Below is a small trained network, with its code and all its weights. Each question gives an input and a class and asks what happens when units are switched off, that is, made to give their printed mean instead of their output.

import numpy as np


def w(rows, s, z=0):
    codes = np.array(rows[::2]) - 128.0
    scale = np.full(codes.shape[1], s)
    scale[-1] = z or s
    return codes * scale


def norm(h):
    return h / np.sqrt((h * h).mean(-1, keepdims=True) + 1e-5)


def f(y):
    return y / 2 * (1 + np.tanh(0.7978845608 * (y + 0.044715 * y**3)))


def log_softmax(a):
    a = a - a.max(-1, keepdims=True)
    return a - np.log(np.exp(a).sum(-1, keepdims=True))


def net(x, mask):
    res = np.array(x, float).reshape(1, 4) / 4 @ E
    u = 0
    for l in range(4):
        y = f(norm(res) @ A[l][:, :-1].T + A[l][:, -1])
        res = res + np.where(mask[u : u + 8], y, B[l][:, -1]) @ B[l][:, :-1]
        u += 8
    return log_softmax(norm(res)[-1] @ U[:, :-1].T + U[:, -1])


A, B = {}, {}
E = w([
[139,242,176,137,171,7,174,176,183,20,67],'x0',
[162,122,98,17,251,184,224,125,182,103,140],'x1',
[217,190,180,102,198,254,93,137,148,186,101],'x2',
[79,9,163,205,52,179,144,86,228,59,62],'x3',
],0.0084)
A[0] = w([
[172,143,134,104,166,80,191,153,174,2,94,130],'L0N0',
[68,60,115,137,128,91,185,109,180,93,93,3],'L0N1',
[96,148,146,177,79,25,110,147,150,68,147,32],'L0N2',
[214,118,125,36,197,193,178,126,122,96,135,84],'L0N3',
[186,168,191,172,96,173,48,85,125,141,80,107],'L0N4',
[63,38,55,51,102,187,167,97,118,190,156,93],'L0N5',
[97,93,216,120,83,208,118,95,200,90,125,57],'L0N6',
[173,153,92,164,134,118,80,162,143,138,137,62],'L0N7',
],0.0074,0.0078)
B[0] = w([
[43,18,111,60,175,139,156,2,152,135,106,253],'L0N0',
[188,112,135,174,191,172,79,246,36,62,150,150],'L0N1',
[166,145,58,118,69,161,155,234,129,75,80,192],'L0N2',
[173,138,112,27,124,168,182,170,181,125,95,254],'L0N3',
[187,98,117,125,211,97,146,197,41,186,43,200],'L0N4',
[136,89,117,125,165,102,164,39,180,83,94,254],'L0N5',
[121,85,152,196,228,132,159,92,153,133,218,187],'L0N6',
[164,119,207,107,90,108,209,138,142,146,150,116],'L0N7',
],0.0077,0.0059)
A[1] = w([
[97,41,189,208,140,194,80,34,120,231,94,31],'L1N0',
[75,95,104,173,82,114,80,73,131,150,198,107],'L1N1',
[169,228,183,131,150,105,96,118,98,125,254,4],'L1N2',
[77,140,175,217,42,49,59,148,79,139,117,68],'L1N3',
[86,215,255,164,164,124,108,160,186,102,102,134],'L1N4',
[134,53,87,142,97,177,104,63,96,201,229,12],'L1N5',
[115,186,116,91,184,122,152,65,138,135,165,19],'L1N6',
[203,118,133,184,107,176,94,126,138,245,83,63],'L1N7',
],0.0078,0.0037)
B[1] = w([
[140,96,80,196,144,129,92,108,85,50,164,253],'L1N0',
[156,106,114,97,72,73,57,142,87,102,201,178],'L1N1',
[124,86,174,101,202,127,180,148,59,111,107,144],'L1N2',
[163,109,179,184,130,250,124,162,185,163,135,221],'L1N3',
[134,60,58,115,160,79,148,109,76,113,138,143],'L1N4',
[138,44,87,109,150,175,162,92,100,89,119,202],'L1N5',
[151,163,179,95,88,122,157,111,135,174,146,173],'L1N6',
[215,103,106,150,181,84,122,139,139,116,104,210],'L1N7',
],0.011,0.0059)
A[2] = w([
[76,176,81,98,34,40,71,178,59,106,108,172],'L2N0',
[73,186,161,108,57,73,125,181,175,3,116,3],'L2N1',
[206,197,123,79,142,178,52,241,98,146,149,148],'L2N2',
[102,43,139,157,137,94,99,130,142,23,55,35],'L2N3',
[96,8,78,182,128,107,123,89,89,50,187,141],'L2N4',
[67,150,131,213,131,81,235,179,160,67,41,85],'L2N5',
[92,154,89,247,9,199,89,166,116,126,153,61],'L2N6',
[172,106,152,125,158,133,128,144,124,221,97,90],'L2N7',
],0.0079,0.0046)
B[2] = w([
[49,42,203,218,224,163,213,138,154,99,176,144],'L2N0',
[134,36,82,148,190,99,185,24,186,74,107,143],'L2N1',
[175,134,146,206,4,73,101,242,109,169,97,181],'L2N2',
[225,88,153,186,104,76,13,76,74,111,54,186],'L2N3',
[111,146,130,202,182,72,73,125,52,57,137,246],'L2N4',
[247,35,56,198,199,218,89,107,21,51,235,166],'L2N5',
[15,186,157,40,70,1,222,181,137,169,207,173],'L2N6',
[96,55,149,165,55,123,174,87,83,205,96,155],'L2N7',
],0.0082,0.011)
A[3] = w([
[69,254,101,87,129,33,135,120,97,179,121,111],'L3N0',
[149,150,121,115,137,160,68,134,138,193,118,14],'L3N1',
[97,165,166,59,119,68,114,154,119,169,206,3],'L3N2',
[123,133,146,75,57,129,121,116,128,131,51,69],'L3N3',
[208,184,130,142,105,172,67,159,153,166,136,58],'L3N4',
[128,167,160,170,80,125,92,134,151,145,146,65],'L3N5',
[158,194,84,67,191,18,119,82,98,151,104,97],'L3N6',
[115,153,153,174,45,95,56,168,133,142,102,91],'L3N7',
],0.0091,0.0035)
B[3] = w([
[76,77,182,203,53,51,82,212,81,76,204,201],'L3N0',
[113,79,119,145,127,179,89,90,96,199,109,132],'L3N1',
[153,93,159,183,57,75,104,72,95,2,184,174],'L3N2',
[139,85,48,184,128,137,165,110,122,95,112,143],'L3N3',
[163,74,120,218,52,171,128,150,114,187,90,194],'L3N4',
[193,157,193,138,120,129,126,148,205,173,165,133],'L3N5',
[7,142,192,181,76,118,157,182,122,174,178,254],'L3N6',
[171,123,161,64,123,74,189,210,177,167,134,231],'L3N7',
],0.0088,0.0031)
U = w([
[80,157,185,124,104,63,148,169,125,141,181,154],'0',
[108,137,100,8,192,178,167,66,225,123,145,151],'1',
[158,55,71,180,173,126,78,61,101,52,132,138],'2',
[204,145,133,136,115,180,127,162,119,231,61,129],'3',
[130,221,168,103,106,162,57,47,165,122,111,2],'4',
],0.015,0.0074)

Each question gives the input, the list of numbers given to net, and the class t.
The units are the neurons (one row each of A and B). Each row of codes is followed by its name. A weight is (code - 128) times the scale printed after its matrix; where a second scale follows, it is the last column's (A, B and U).
mask holds one flag per neuron, layer by layer. A switched-off neuron (its flag False) gives its mean, the last column of its row in B, instead of its output. The means were averaged over made-up inputs and are rounded, as every weight is.
A unit's drop is (log p(t) with every unit on - log p(t) with that unit switched off) / (log p(t) with every unit on - log p(t) with every unit switched off).
The circuit of an input: a set's keep is (log p(t) with only the set's units on - log p(t) with every unit switched off) / (log p(t) with every unit on - log p(t) with every unit switched off). Starting from the 12 units with the biggest drops (on a tie, the unit counted first), units are removed one at a time, each time the one whose removal leaves the highest keep (on an exact tie, the one counted first), for as long as the keep stays at least 0.8.
circuit, biggest first: the units of the circuit, biggest drop first
most important unit: the unit with the biggest drop
top k neurons: the k neurons with the biggest drops, biggest first
top k neurons in layer l: the k neurons of layer l with the biggest drops, biggest first
drop of u: that unit's drop, to one decimal
input [7,-7,2,-8], class 3: circuit, biggest first : L2N6, L2N4, L2N2
input [8,1,8,-1], class 1: most important unit : L0N0
input [0,5,-5,-2], class 1: top 2 neurons in layer 1 : L1N1, L1N0
input [6,6,-3,2], class 1: circuit, biggest first : L0N0, L1N0
input [-3,-3,-7,5], class 0: top 2 neurons : L2N6, L0N0
input [2,-5,-1,4], class 0: top 2 neurons : L1N3, L2N6
input [4,-6,0,-6], class 3: top 2 neurons in layer 1 : L1N2, L1N3
input [-5,-8,-6,6], class 0: top 2 neurons in layer 2 : L2N6, L2N5
input [-5,-8,1,-7], class 3: top 3 neurons : L0N0, L1N3, L0N5
input [0,-6,0,6], class 0: top 3 neurons in layer 0 : L0N0, L0N5, L0N2
input [-4,5,-5,-3], class 1: top 2 neurons : L2N6, L2N4
input [6,-1,8,-5], class 0: top 2 neurons : L1N3, L1N4
input [-4,7,-8,-2], class 1: top 2 neurons : L1N0, L2N6
input [-1,-5,6,0], class 3: most important unit : L0N4
input [3,-6,1,4], class 3: top 2 neurons : L1N3, L0N2
input [-8,7,4,3], class 1: drop of L0N3 : 0.6
input [1,6,8,-1], class 3: drop of L2N2 : 0.3
input [-3,5,-2,-3], class 1: drop of L0N5 : 0.3
